Below is a small trained network, with its code and all its weights. Each question gives an input and a target symbol and asks what happens when units are switched off, that is, made to give their printed mean instead of their output.

import numpy as np


def w(rows, s, z=0):
    codes = np.array(rows[::2]) - 128.0
    scale = np.full(codes.shape[1], s)
    scale[-1] = z or s
    return codes * scale


def f(y):
    return y / 2 * (1 + np.tanh(0.7978845608 * (y + 0.044715 * y**3)))


def softmax(a):
    e = np.exp(a - a.max(-1, keepdims=True))
    return e / e.sum(-1, keepdims=True)


def log_softmax(a):
    a = a - a.max(-1, keepdims=True)
    return a - np.log(np.exp(a).sum(-1, keepdims=True))


def net(x, mask):
    ids = ['δηθμστφω'.index(c) for c in x.split()]
    T = len(ids)
    res = E[ids] + P[:T]
    r = res
    for j in range(2):
        rows = slice(2 * j, 2 * j + 2)
        q, k, v = (r @ M[0][rows].T for M in (Q, K, V))
        z = softmax(np.where(np.tri(T) > 0, q @ k.T / 2**0.5, -1e9)) @ v
        o = O[0][rows]
        res = res + np.where(mask[j], z, o[:, -1]) @ o[:, :-1]
    y = f(res @ A[0][:, :-1].T + A[0][:, -1])
    res = res + np.where(mask[2:10], y, B[0][:, -1]) @ B[0][:, :-1]
    return log_softmax(res[-1] @ U[:, :-1].T + U[:, -1])


Q, K, V, O, A, B = {}, {}, {}, {}, {}, {}
E = w([
[102,105,124],'δ',
[91,208,125],'η',
[140,221,221],'θ',
[134,221,76],'μ',
[124,1,102],'σ',
[153,142,230],'τ',
[167,122,102],'φ',
[105,177,91],'ω',
],0.0095)
P = w([
[121,137,201],'0',
[58,108,116],'1',
[254,170,115],'2',
[123,144,200],'3',
[27,117,105],'4',
[213,176,66],'5',
[129,152,200],'6',
[21,117,104],'7',
[195,166,46],'8',
[134,141,192],'9',
[27,119,108],'10',
[188,144,43],'11',
],0.0097)
Q[0] = w([
[254,128,143],'h0',
[65,224,163],'h0',
[232,82,161],'h1',
[75,142,188],'h1',
],0.0068)
K[0] = w([
[190,92,128],'h0',
[118,254,200],'h0',
[134,221,106],'h1',
[73,112,183],'h1',
],0.0084)
V[0] = w([
[2,229,138],'h0',
[243,179,224],'h0',
[16,65,173],'h1',
[168,74,49],'h1',
],0.0071)
O[0] = w([
[2,217,129,111],'h0',
[185,168,215,103],'h0',
[13,59,205,249],'h1',
[110,70,42,86],'h1',
],0.007,0.0014)
A[0] = w([
[59,170,215,87],'n0',
[2,78,163,199],'n1',
[244,224,150,253],'n2',
[173,48,67,133],'n3',
[96,38,242,98],'n4',
[6,141,31,111],'n5',
[75,192,108,170],'n6',
[184,200,227,156],'n7',
],0.0087,0.0062)
B[0] = w([
[121,239,164,176],'n0',
[159,106,190,255],'n1',
[150,67,80,232],'n2',
[41,201,99,186],'n3',
[255,155,115,181],'n4',
[127,40,82,191],'n5',
[128,81,183,169],'n6',
[86,142,30,191],'n7',
],0.0092,0.0081)
U = w([
[254,88,196,24],'δ',
[15,124,186,105],'η',
[51,185,181,140],'θ',
[1,157,31,202],'μ',
[97,13,78,220],'σ',
[165,148,243,173],'τ',
[225,143,59,127],'φ',
[106,183,126,4],'ω',
],0.0078,0.0028)

Each question gives the input, a string of symbols that net reads in full, and the target symbol t.
The units are the heads (2 rows each of Q, K, V and O) and the neurons (one row each of A and B). Each row of codes is followed by its name. A weight is (code - 128) times the scale printed after its matrix; where a second scale follows, it is the last column's (O, A, B and U).
mask holds one flag per unit, heads first, then neurons. A switched-off unit (its flag False) gives its mean, the last column of its rows in O or B, instead of its output. The means were averaged over made-up inputs and are rounded, as every weight is.
A unit's drop is (log p(t) with every unit on - log p(t) with that unit switched off) / (log p(t) with every unit on - log p(t) with every unit switched off).
The circuit of an input: a set's keep is (log p(t) with only the set's units on - log p(t) with every unit switched off) / (log p(t) with every unit on - log p(t) with every unit switched off). Starting from all 10 units, units are removed one at a time, each time the one whose removal leaves the highest keep (on an exact tie, the one counted first), for as long as the keep stays at least 0.8.
circuit, biggest first: the units of the circuit, biggest drop first
k most important neurons: the k neurons with the biggest drops, biggest first
which heads matter: for each layer, one digit per head in row order, 1 if its drop is at least 0.15 and else 0, layers parted by /
drop when u is switched off: that unit's drop, to one decimal
input η δ θ, target φ: which heads matter -> 01
input τ δ σ σ, target δ: 2 most important neurons -> [n4; n7]
input δ δ σ σ δ δ τ ω σ φ σ δ, target μ: which heads matter -> 11
input δ δ θ, target φ: circuit, biggest first -> [n2; n7]
input ω τ φ σ δ τ, target σ: which heads matter -> 00
input η σ μ σ σ σ δ η σ δ σ μ, target σ: circuit, biggest first -> [n0; n2; n4]
input η σ σ δ σ δ σ μ, target σ: circuit, biggest first -> [n5; n3]
input η σ σ σ δ δ σ σ η, target σ: 3 most important neurons -> [n0; n3; n4]
input η φ σ μ σ σ, target μ: circuit, biggest first -> [n3; n1; n4]
input θ δ σ θ η θ θ η θ, target μ: circuit, biggest first -> [n7; n1]
input δ θ σ η δ σ δ η, target η: circuit, biggest first -> [h0; n4; n6; n1]
input σ η σ τ, target φ: circuit, biggest first -> [n7; n4; h0]
input φ σ δ σ τ δ δ σ δ σ σ δ, target μ: 2 most important neurons -> [n1; n3]
input δ δ σ ω ω, target σ: 3 most important neurons -> [n5; n3; n6]
input η τ δ σ, target δ: circuit, biggest first -> [n4; n7]
input σ σ σ δ σ σ σ τ, target τ: most important neuron -> [n2]
input η φ τ δ σ ω σ δ δ σ τ, target τ: most important neuron -> [n1]
input φ σ σ μ τ σ φ φ σ ω σ φ, target μ: drop when n5 is switched off -> 0.1
input θ η η η δ δ μ μ, target η: drop when h0 is switched off -> 0.5
input θ δ τ σ σ δ σ δ τ δ η, target η: drop when n3 is switched off -> -0.1
